Here is a tiny trained network, its code and every weight. The questions are about switching its units off for an input and a class, where a switched-off unit gives its printed mean instead of its output.

import numpy as np


def w(rows, s, z=0):
    codes = np.array(rows[::2]) - 128.0
    scale = np.full(codes.shape[1], s)
    scale[-1] = z or s
    return codes * scale


def norm(h):
    return h / np.sqrt((h * h).mean(-1, keepdims=True) + 1e-5)


def f(y):
    return y / 2 * (1 + np.tanh(0.7978845608 * (y + 0.044715 * y**3)))


def log_softmax(a):
    a = a - a.max(-1, keepdims=True)
    return a - np.log(np.exp(a).sum(-1, keepdims=True))


def net(x, mask):
    res = np.array(x, float).reshape(1, 5) / 4 @ E
    u = 0
    for l in range(4):
        y = f(norm(res) @ A[l][:, :-1].T + A[l][:, -1])
        res = res + np.where(mask[u : u + 3], y, B[l][:, -1]) @ B[l][:, :-1]
        u += 3
    return log_softmax(norm(res)[-1] @ U[:, :-1].T + U[:, -1])


A, B = {}, {}
E = w([
[203,105,53,202],'x0',
[254,21,169,70],'x1',
[78,42,45,139],'x2',
[72,129,118,171],'x3',
[136,147,180,200],'x4',
],0.0042)
A[0] = w([
[2,104,69,211,28],'L0N1',
[226,105,78,155,3],'L0N2',
[88,64,209,107,155],'L0N3',
],0.009,0.0027)
B[0] = w([
[83,235,67,47,255],'L0N1',
[164,44,254,214,169],'L0N2',
[50,121,187,187,183],'L0N3',
],0.0076,0.0045)
A[1] = w([
[75,115,2,105,5],'L1N1',
[144,86,108,138,57],'L1N2',
[200,174,92,197,160],'L1N3',
],0.0099,0.0018)
B[1] = w([
[102,74,2,68,253],'L1N1',
[59,169,233,142,120],'L1N2',
[212,139,128,71,185],'L1N3',
],0.0082,0.0037)
A[2] = w([
[218,117,27,149,141],'L2N1',
[255,96,76,168,142],'L2N2',
[45,117,96,95,253],'L2N3',
],0.0082,0.0024)
B[2] = w([
[125,119,172,84,182],'L2N1',
[157,118,254,35,194],'L2N2',
[135,97,101,227,254],'L2N3',
],0.0084,0.0044)
A[3] = w([
[157,149,157,71,93],'L3N1',
[228,9,130,147,184],'L3N2',
[160,108,254,96,252],'L3N3',
],0.0084,0.00039)
B[3] = w([
[89,243,57,137,153],'L3N1',
[45,71,203,255,189],'L3N2',
[32,92,83,82,254],'L3N3',
],0.007,0.0062)
U = w([
[166,76,66,154,67],'0',
[155,221,134,211,141],'1',
[163,89,96,144,82],'2',
[74,182,4,112,179],'3',
[205,130,159,83,76],'4',
[234,120,110,182,2],'5',
[83,76,248,159,194],'6',
[172,169,142,92,68],'7',
],0.015,0.0093)

Each question gives the input, the list of numbers given to net, and the class t.
The units are the neurons (one row each of A and B). Each row of codes is followed by its name. A weight is (code - 128) times the scale printed after its matrix; where a second scale follows, it is the last column's (A, B and U).
mask holds one flag per neuron, layer by layer. A switched-off neuron (its flag False) gives its mean, the last column of its row in B, instead of its output. The means were averaged over made-up inputs and are rounded, as every weight is.
A unit's drop is (log p(t) with every unit on - log p(t) with that unit switched off) / (log p(t) with every unit on - log p(t) with every unit switched off).
The circuit of an input: a set's keep is (log p(t) with only the set's units on - log p(t) with every unit switched off) / (log p(t) with every unit on - log p(t) with every unit switched off). Starting from all 12 units, units are removed one at a time, each time the one whose removal leaves the highest keep (on an exact tie, the one counted first), for as long as the keep stays at least 0.8.
units of the circuit, in order: the units of the circuit, biggest drop first
unit that matters most: the unit with the biggest drop
top k neurons: the k neurons with the biggest drops, biggest first
k most important neurons of layer l: the k neurons of layer l with the biggest drops, biggest first
drop when u is switched off: that unit's drop, to one decimal
input [5,-1,-8,-7,3], class 4: unit that matters most => L1N3
input [-6,7,-8,-5,-2], class 3: units of the circuit, in order => [L0N2, L3N1]
input [-4,-4,-1,-4,5], class 1: units of the circuit, in order => [L2N2, L3N3]
input [-3,-2,-2,-3,0], class 1: units of the circuit, in order => [L2N2, L3N3]
input [-2,1,5,-4,-7], class 2: 2 most important neurons of layer 0 => [L0N1, L0N2]
input [-5,1,5,-5,-6], class 2: 2 most important neurons of layer 3 => [L3N3, L3N1]
input [7,-4,-7,0,7], class 7: units of the circuit, in order => [L1N3, L2N2]
input [5,-5,-3,-8,-7], class 6: top 2 neurons => [L0N1, L2N2]
input [-7,-6,3,-6,8], class 1: top 3 neurons => [L3N3, L1N1, L2N3]
input [-2,3,2,0,-6], class 6: top 2 neurons => [L0N1, L3N2]
input [3,-8,-8,-4,-5], class 1: top 3 neurons => [L3N3, L0N1, L1N1]
input [-4,5,-5,2,-7], class 3: top 2 neurons => [L1N1, L0N2]
input [-7,4,0,-7,0], class 3: top 4 neurons => [L1N1, L3N3, L0N2, L2N3]
input [1,1,-4,-1,-1], class 6: units of the circuit, in order => [L0N1]
input [-4,2,7,2,6], class 3: top 2 neurons => [L0N1, L0N2]
input [6,-1,-4,8,-1], class 4: units of the circuit, in order => [L1N3, L2N2]
input [-6,-6,-8,4,1], class 1: top 2 neurons => [L3N3, L2N2]
input [7,1,-5,0,4], class 6: 2 most important neurons of layer 0 => [L0N2, L0N1]
input [4,-2,-6,-8,0], class 4: top 3 neurons => [L1N3, L2N3, L0N3]
input [7,4,-5,-7,-5], class 6: top neuron => [L0N2]
input [3,-1,-4,0,-7], class 6: drop when L0N1 is switched off => 0.7
